Below are the code and all the weights of a small trained network. Each question names an input and a class and asks about switching units off, where a switched-off unit gives its printed mean instead of its output.

import numpy as np


def w(rows, s, z=0):
    codes = np.array(rows[::2]) - 128.0
    scale = np.full(codes.shape[1], s)
    scale[-1] = z or s
    return codes * scale


def norm(h):
    return h / np.sqrt((h * h).mean(-1, keepdims=True) + 1e-5)


def f(y):
    return y / 2 * (1 + np.tanh(0.7978845608 * (y + 0.044715 * y**3)))


def log_softmax(a):
    a = a - a.max(-1, keepdims=True)
    return a - np.log(np.exp(a).sum(-1, keepdims=True))


def net(x, mask):
    res = np.array(x, float).reshape(1, 2) / 4 @ E
    u = 0
    for l in range(4):
        y = f(norm(res) @ A[l][:, :-1].T + A[l][:, -1])
        res = res + np.where(mask[u : u + 5], y, B[l][:, -1]) @ B[l][:, :-1]
        u += 5
    return log_softmax(norm(res)[-1] @ U[:, :-1].T + U[:, -1])


A, B = {}, {}
E = w([
[100,207,131,198,206,167,236,253,108,173,212,86],'x0',
[252,70,188,135,74,191,235,128,69,126,69,2],'x1',
],0.007)
A[0] = w([
[36,137,190,165,127,204,158,252,78,150,199,133,49],'L0N1',
[226,83,202,208,53,44,209,178,235,110,154,107,27],'L0N2',
[122,130,161,144,149,48,232,108,102,160,117,141,59],'L0N3',
[185,119,126,53,32,228,178,143,133,128,185,114,179],'L0N4',
[113,44,201,128,118,115,133,93,44,164,137,91,247],'L0N5',
],0.0039,0.0012)
B[0] = w([
[57,172,175,54,142,138,162,50,220,156,87,168,255],'L0N1',
[85,187,94,169,87,120,37,95,35,59,126,134,180],'L0N2',
[182,119,106,140,198,89,113,92,56,176,75,160,135],'L0N3',
[148,122,123,132,125,140,100,51,119,157,195,187,200],'L0N4',
[25,254,79,135,158,110,99,168,209,42,147,163,192],'L0N5',
],0.0068,0.0036)
A[1] = w([
[93,82,136,85,59,131,145,184,255,147,88,123,192],'L1N1',
[131,179,119,87,187,101,86,98,113,84,180,185,247],'L1N2',
[96,58,198,172,90,134,88,93,147,97,180,57,253],'L1N3',
[176,106,149,108,105,93,73,76,78,142,92,145,211],'L1N4',
[126,94,144,117,139,113,91,163,133,138,167,224,9],'L1N5',
],0.0055,0.00041)
B[1] = w([
[99,116,222,163,114,182,121,145,137,85,83,161,192],'L1N1',
[144,117,160,215,118,136,184,108,161,58,159,56,253],'L1N2',
[85,146,135,191,133,162,75,88,161,201,139,88,157],'L1N3',
[97,151,105,48,156,146,255,199,61,144,125,125,220],'L1N4',
[159,110,105,150,119,146,153,155,57,117,161,124,200],'L1N5',
],0.0083,0.0043)
A[2] = w([
[123,123,158,104,123,143,144,156,136,123,135,132,54],'L2N1',
[87,122,140,132,118,101,73,123,170,132,173,143,78],'L2N2',
[195,146,155,137,95,157,110,132,106,148,99,109,51],'L2N3',
[108,73,119,65,84,77,111,102,143,123,91,152,75],'L2N4',
[126,132,120,105,153,138,155,179,132,244,147,118,5],'L2N5',
],0.011,0.0011)
B[2] = w([
[184,140,153,145,173,116,162,57,184,81,208,73,159],'L2N1',
[153,118,85,176,81,91,70,183,26,146,115,106,222],'L2N2',
[53,96,56,187,142,29,46,254,127,138,160,214,194],'L2N3',
[80,147,126,80,215,150,240,77,195,184,102,78,254],'L2N4',
[57,76,144,97,208,128,166,98,148,107,52,114,201],'L2N5',
],0.009,0.0049)
A[3] = w([
[178,149,153,95,123,184,151,148,126,142,94,129,116],'L3N1',
[45,120,120,210,155,138,144,125,158,119,159,154,247],'L3N2',
[129,185,181,120,69,114,111,92,185,105,185,163,95],'L3N3',
[187,181,226,140,116,179,77,59,93,81,159,102,36],'L3N4',
[147,115,31,139,137,39,97,232,1,105,124,132,237],'L3N5',
],0.0074,0.0011)
B[3] = w([
[105,168,73,118,108,151,73,221,103,91,200,123,130],'L3N1',
[148,102,115,56,91,166,140,124,109,144,84,90,222],'L3N2',
[189,107,103,199,34,116,57,107,140,108,219,171,141],'L3N3',
[167,89,212,128,108,183,62,84,168,33,121,97,153],'L3N4',
[146,135,7,176,2,121,90,170,38,156,232,117,244],'L3N5',
],0.009,0.011)
U = w([
[25,127,154,61,225,192,224,100,180,186,51,65,254],'0',
[113,114,8,165,9,138,120,197,21,177,171,101,180],'1',
[187,94,220,154,40,203,94,64,167,46,150,102,133],'2',
[177,102,154,160,214,77,66,193,154,155,76,180,4],'3',
[196,134,148,137,205,82,86,153,143,172,104,254,5],'4',
[185,137,145,142,242,63,72,142,125,131,118,227,9],'5',
[178,127,192,149,176,41,103,130,114,185,109,182,4],'6',
],0.0089,0.0027)

Each question gives the input, the list of numbers given to net, and the class t.
The units are the neurons (one row each of A and B). Each row of codes is followed by its name. A weight is (code - 128) times the scale printed after its matrix; where a second scale follows, it is the last column's (A, B and U).
mask holds one flag per neuron, layer by layer. A switched-off neuron (its flag False) gives its mean, the last column of its row in B, instead of its output. The means were averaged over made-up inputs and are rounded, as every weight is.
A unit's drop is (log p(t) with every unit on - log p(t) with that unit switched off) / (log p(t) with every unit on - log p(t) with every unit switched off).
unit that matters most: the unit with the biggest drop
top k neurons: the k neurons with the biggest drops, biggest first
k most important neurons of layer l: the k neurons of layer l with the biggest drops, biggest first
drop when u is switched off: that unit's drop, to one decimal
input [1,-2], class 2: unit that matters most : L1N1
input [8,-8], class 0: top 4 neurons : [L2N5, L0N1, L0N2, L3N5]
input [3,-2], class 2: top 4 neurons : [L0N1, L1N1, L1N4, L2N4]
input [-1,3], class 2: top 2 neurons : [L0N5, L0N4]
input [0,3], class 2: top 3 neurons : [L0N5, L0N4, L2N2]
input [-1,-3], class 2: top 2 neurons : [L2N3, L1N2]
input [-6,6], class 0: top 2 neurons : [L2N4, L1N5]
input [-2,2], class 2: top 2 neurons : [L0N5, L2N3]
input [-8,-7], class 0: top 2 neurons : [L2N4, L3N5]
input [3,2], class 2: top 3 neurons : [L1N4, L0N2, L2N4]
input [-2,1], class 2: top 2 neurons : [L0N5, L2N3]
input [7,-7], class 0: 2 most important neurons of layer 2 : [L2N5, L2N3]
input [-1,-1], class 2: top 2 neurons : [L1N1, L0N3]
input [-5,-4], class 0: unit that matters most : L2N4
input [-1,-2], class 2: drop when L0N3 is switched off : 0.2
input [-1,0], class 2: drop when L1N1 is switched off : 0.5
input [5,1], class 0: drop when L0N2 is switched off : 0.0
